Here is a tiny trained network, its code and every weight. The questions are about switching its units off for an input and a class, where a switched-off unit gives its printed mean instead of its output.

import numpy as np


def w(rows, s, z=0):
    codes = np.array(rows[::2]) - 128.0
    scale = np.full(codes.shape[1], s)
    scale[-1] = z or s
    return codes * scale


def f(y):
    return np.maximum(y, 0)


def log_softmax(a):
    a = a - a.max(-1, keepdims=True)
    return a - np.log(np.exp(a).sum(-1, keepdims=True))


def net(x, mask):
    res = np.array(x, float).reshape(1, 7) / 4 @ E
    y = f(res @ A[0][:, :-1].T + A[0][:, -1])
    res = res + np.where(mask, y, B[0][:, -1]) @ B[0][:, :-1]
    return log_softmax(res[-1] @ U[:, :-1].T + U[:, -1])


A, B = {}, {}
E = w([
[52,109,173,62,169,136,207],'x0',
[103,222,185,183,180,123,93],'x1',
[128,77,75,138,232,157,81],'x2',
[144,111,142,131,132,138,122],'x3',
[118,164,114,83,123,128,105],'x4',
[160,91,156,140,137,147,121],'x5',
[176,124,134,97,162,10,148],'x6',
],0.014)
A[0] = w([
[165,143,127,111,139,64,114,101],'n0',
[67,108,146,153,61,226,79,155],'n1',
[147,161,107,134,190,135,136,87],'n2',
[117,171,222,148,32,94,120,50],'n3',
[188,128,135,104,180,43,150,112],'n4',
[116,141,126,110,136,124,148,195],'n5',
[169,66,63,59,28,136,174,112],'n6',
[109,191,249,154,100,108,96,69],'n7',
[159,131,165,102,161,31,112,90],'n8',
[106,204,188,188,199,108,92,8],'n9',
[59,135,131,162,103,221,79,104],'n10',
[53,106,183,56,194,154,201,184],'n11',
[194,171,98,155,104,141,93,186],'n12',
[131,147,58,128,180,133,108,39],'n13',
[144,174,135,110,157,147,137,101],'n14',
[106,120,230,92,168,155,135,192],'n15',
[150,158,175,144,32,125,165,68],'n16',
[96,89,71,160,225,121,97,142],'n17',
[212,154,66,160,75,124,90,110],'n18',
[68,145,125,121,110,168,123,186],'n19',
[134,118,66,201,85,94,82,223],'n20',
[122,111,98,155,132,110,81,110],'n21',
[171,138,160,99,28,81,183,45],'n22',
[182,166,114,170,119,137,88,119],'n23',
],0.011,0.0019)
B[0] = w([
[48,80,136,188,80,112,150,181],'n0',
[91,99,91,222,33,90,87,232],'n1',
[103,151,74,103,143,186,90,162],'n2',
[80,119,155,39,168,171,72,233],'n3',
[16,98,54,212,66,74,57,205],'n4',
[132,134,137,147,126,90,141,152],'n5',
[204,80,38,140,207,192,196,252],'n6',
[135,81,40,130,228,182,165,225],'n7',
[74,97,83,222,12,108,56,202],'n8',
[210,80,35,137,176,154,237,228],'n9',
[74,57,116,194,61,115,114,224],'n10',
[192,212,254,128,97,71,224,235],'n11',
[126,197,168,87,109,61,204,207],'n12',
[101,101,171,103,154,170,122,174],'n13',
[162,152,89,100,117,148,150,152],'n14',
[148,176,136,160,119,95,162,191],'n15',
[81,103,198,80,176,208,27,218],'n16',
[65,148,180,17,196,218,20,217],'n17',
[163,236,174,75,126,61,198,229],'n18',
[92,98,114,143,95,102,149,180],'n19',
[123,155,195,129,135,104,191,214],'n20',
[109,144,203,62,153,123,148,165],'n21',
[93,112,136,73,133,189,102,231],'n22',
[160,166,130,73,77,102,195,197],'n23',
],0.0079,0.015)
U = w([
[152,176,250,120,84,56,200,239],'0',
[74,102,104,210,18,104,86,142],'1',
[89,125,195,75,172,196,57,101],'2',
[190,101,20,142,186,163,199,9],'3',
],0.016,0.0012)

Each question gives the input, the list of numbers given to net, and the class t.
The units are the neurons (one row each of A and B). Each row of codes is followed by its name. A weight is (code - 128) times the scale printed after its matrix; where a second scale follows, it is the last column's (A, B and U).
mask holds one flag per neuron, in row order. A switched-off neuron (its flag False) gives its mean, the last column of its row in B, instead of its output. The means were averaged over made-up inputs and are rounded, as every weight is.
A unit's drop is (log p(t) with every unit on - log p(t) with that unit switched off) / (log p(t) with every unit on - log p(t) with every unit switched off).
most important unit: the unit with the biggest drop
top k neurons: the k neurons with the biggest drops, biggest first
drop of u: that unit's drop, to one decimal
input [-6,7,2,1,-6,-2,-5], class 3: top 2 neurons => (n9 n11)
input [6,-8,-8,5,-5,7,8], class 1: most important unit => n4
input [-2,-4,5,7,-1,1,-1], class 2: top 2 neurons => (n17 n9)
input [7,7,1,-1,1,-7,-8], class 1: top 4 neurons => (n10 n1 n18 n6)
input [-8,-8,4,-8,8,-8,-5], class 0: top 2 neurons => (n18 n20)
input [2,-7,7,-8,-8,0,2], class 2: top 3 neurons => (n17 n9 n7)
input [-2,-6,-7,7,-1,-4,-5], class 2: top 2 neurons => (n16 n9)
input [-7,-2,5,-2,-8,0,8], class 1: top 2 neurons => (n4 n8)
input [3,8,-3,7,-3,-8,-6], class 3: top 2 neurons => (n9 n7)
input [-2,4,-6,7,0,-2,-5], class 2: top 4 neurons => (n3 n16 n8 n4)
input [-6,7,-2,-2,0,-5,4], class 3: top 2 neurons => (n9 n7)
input [0,-5,-4,-2,-1,-6,1], class 3: top 2 neurons => (n6 n17)
input [7,-2,7,-3,-6,-6,7], class 0: top 2 neurons => (n11 n1)
input [-6,7,-1,8,-3,5,0], class 3: top neuron => (n9)
input [-5,-1,6,-1,3,5,3], class 2: drop of n11 => 1.2
input [3,7,-4,-5,3,0,-2], class 3: drop of n7 => 0.2
input [-8,8,4,-4,8,-8,-6], class 0: drop of n18 => 0.5
